Below are the code and all the weights of a small trained network. Each question names an input and a target symbol and asks about switching units off, where a switched-off unit gives its printed mean instead of its output.

import numpy as np


def w(rows, s, z=0):
    codes = np.array(rows[::2]) - 128.0
    scale = np.full(codes.shape[1], s)
    scale[-1] = z or s
    return codes * scale


def f(y):
    return np.maximum(y, 0)


def softmax(a):
    e = np.exp(a - a.max(-1, keepdims=True))
    return e / e.sum(-1, keepdims=True)


def log_softmax(a):
    a = a - a.max(-1, keepdims=True)
    return a - np.log(np.exp(a).sum(-1, keepdims=True))


def net(x, mask):
    ids = ['αβγδεζηθλμπστφψω'.index(c) for c in x.split()]
    T = len(ids)
    res = E[ids] + P[:T]
    r = res
    for j in range(3):
        rows = slice(2 * j, 2 * j + 2)
        q, k, v = (r @ M[0][rows].T for M in (Q, K, V))
        z = softmax(np.where(np.tri(T) > 0, q @ k.T / 2**0.5, -1e9)) @ v
        o = O[0][rows]
        res = res + np.where(mask[j], z, o[:, -1]) @ o[:, :-1]
    y = f(res @ A[0][:, :-1].T + A[0][:, -1])
    res = res + np.where(mask[3:7], y, B[0][:, -1]) @ B[0][:, :-1]
    return log_softmax(res[-1] @ U[:, :-1].T + U[:, -1])


Q, K, V, O, A, B = {}, {}, {}, {}, {}, {}
E = w([
[135,30,159,79],'α',
[124,136,171,124],'β',
[165,138,149,7],'γ',
[161,138,169,58],'δ',
[158,151,156,39],'ε',
[125,46,158,95],'ζ',
[163,112,191,86],'η',
[44,138,104,130],'θ',
[153,27,170,51],'λ',
[152,103,200,124],'μ',
[102,40,154,120],'π',
[37,106,123,187],'σ',
[101,198,133,72],'τ',
[105,150,175,142],'φ',
[92,131,178,180],'ψ',
[44,148,60,27],'ω',
],0.016)
P = w([
[150,96,105,148],'0',
[136,103,120,142],'1',
[124,106,133,133],'2',
[113,110,141,123],'3',
[105,112,150,118],'4',
[98,115,159,112],'5',
[91,118,165,105],'6',
[85,121,172,101],'7',
[80,123,178,95],'8',
[73,125,183,90],'9',
[66,130,185,84],'10',
[66,157,194,85],'11',
[84,59,2,75],'12',
[185,73,89,197],'13',
],0.02)
Q[0] = w([
[249,124,153,165],'head 1',
[116,84,150,53],'head 1',
[168,117,92,216],'head 2',
[104,54,193,114],'head 2',
[195,111,28,135],'head 3',
[59,32,74,95],'head 3',
],0.016)
K[0] = w([
[174,127,2,169],'head 1',
[34,145,194,121],'head 1',
[172,150,71,142],'head 2',
[76,173,160,106],'head 2',
[210,150,70,178],'head 3',
[126,192,225,107],'head 3',
],0.016)
V[0] = w([
[47,112,124,212],'head 1',
[146,39,129,100],'head 1',
[151,119,252,239],'head 2',
[203,133,172,85],'head 2',
[84,69,52,78],'head 3',
[155,193,87,118],'head 3',
],0.015)
O[0] = w([
[184,203,136,67,155],'head 1',
[132,82,54,120,233],'head 1',
[207,80,94,186,140],'head 2',
[123,2,143,139,110],'head 2',
[62,123,56,62,191],'head 3',
[78,198,215,107,7],'head 3',
],0.015,0.011)
A[0] = w([
[80,50,121,200,88],'neuron 1',
[59,55,132,187,248],'neuron 2',
[135,119,189,143,255],'neuron 3',
[254,153,166,6,177],'neuron 4',
],0.0069,0.0098)
B[0] = w([
[62,95,179,110,202],'neuron 1',
[175,173,165,124,254],'neuron 2',
[173,249,178,190,146],'neuron 3',
[71,168,109,191,197],'neuron 4',
],0.012,0.018)
U = w([
[147,113,93,113,180],'α',
[226,167,153,133,152],'β',
[97,120,170,137,124],'γ',
[137,122,167,171,108],'δ',
[151,168,189,120,238],'ε',
[111,107,110,141,75],'ζ',
[190,113,165,162,115],'η',
[99,167,119,91,104],'θ',
[76,76,73,163,6],'λ',
[225,135,158,140,118],'μ',
[223,140,99,51,77],'π',
[112,187,85,181,110],'σ',
[200,198,208,74,143],'τ',
[174,159,131,205,141],'φ',
[64,138,69,254,153],'ψ',
[66,143,136,100,29],'ω',
],0.0086,0.015)

Each question gives the input, a string of symbols that net reads in full, and the target symbol t.
The units are the heads (2 rows each of Q, K, V and O) and the neurons (one row each of A and B). Each row of codes is followed by its name. A weight is (code - 128) times the scale printed after its matrix; where a second scale follows, it is the last column's (O, A, B and U).
mask holds one flag per unit, heads first, then neurons. A switched-off unit (its flag False) gives its mean, the last column of its rows in O or B, instead of its output. The means were averaged over made-up inputs and are rounded, as every weight is.
A unit's drop is (log p(t) with every unit on - log p(t) with that unit switched off) / (log p(t) with every unit on - log p(t) with every unit switched off).
The circuit of an input: a set's keep is (log p(t) with only the set's units on - log p(t) with every unit switched off) / (log p(t) with every unit on - log p(t) with every unit switched off). Starting from all 7 units, units are removed one at a time, each time the one whose removal leaves the highest keep (on an exact tie, the one counted first), for as long as the keep stays at least 0.8.
units of the circuit, in order: the units of the circuit, biggest drop first
k most important neurons: the k neurons with the biggest drops, biggest first
which heads matter: for each layer, one digit per head in row order, 1 if its drop is at least 0.15 and else 0, layers parted by /
input μ η π α α σ α α ψ δ, target ψ: which heads matter	100
input ω α σ σ η, target σ: 2 most important neurons	(neuron 4; neuron 1)
input α ε ε τ α, target ε: units of the circuit, in order	(head 3)
input τ π σ α μ, target ψ: which heads matter	100
input π α φ β π μ τ σ α σ, target α: units of the circuit, in order	(neuron 4; head 3)
input ε γ α π τ ε β ψ, target φ: which heads matter	111
input σ μ α σ λ, target σ: units of the circuit, in order	(neuron 4; head 1)
input ε ψ ε α α η μ ζ, target η: units of the circuit, in order	(head 2; head 3)
input σ α σ φ σ π α α α λ π, target α: units of the circuit, in order	(head 3; neuron 4)
input σ γ γ α α ε α, target γ: which heads matter	110
input τ β ε α α α ψ η τ λ, target τ: units of the circuit, in order	(head 1; neuron 3; head 3)
input α μ σ α τ α ε α α γ ε σ ε, target ψ: units of the circuit, in order	(neuron 4; head 1; neuron 2)
input α σ λ τ ε σ, target ε: units of the circuit, in order	(head 3; neuron 4)
input τ α ε α π σ ω η, target θ: which heads matter	011
input α α ω α π, target θ: units of the circuit, in order	(head 2)
input ε σ α α σ ψ π μ π σ σ ε, target σ: units of the circuit, in order	(neuron 4; head 1; head 2)
input φ α ω ω φ, target θ: units of the circuit, in order	(head 3; head 2)
input α α σ ε ψ α α λ η σ α α γ τ, target ε: which heads matter	011
input β σ ψ γ α ψ α ψ α π α ε α, target ε: units of the circuit, in order	(head 3; neuron 2; head 1)
input σ α α α ε α τ α, target τ: which heads matter	101
input α ε α σ α ε σ ε ε α α β, target α: units of the circuit, in order	(head 3)
input α ε σ τ α π ε α α ω α, target θ: which heads matter	010
input λ θ α α σ π α λ π ζ α γ ω α, target ω: which heads matter	010
input α μ λ, target η: 2 most important neurons	(neuron 2; neuron 1)
input α θ ε λ ε σ σ α φ α, target φ: 2 most important neurons	(neuron 4; neuron 3)
input σ σ α α, target ψ: which heads matter	110
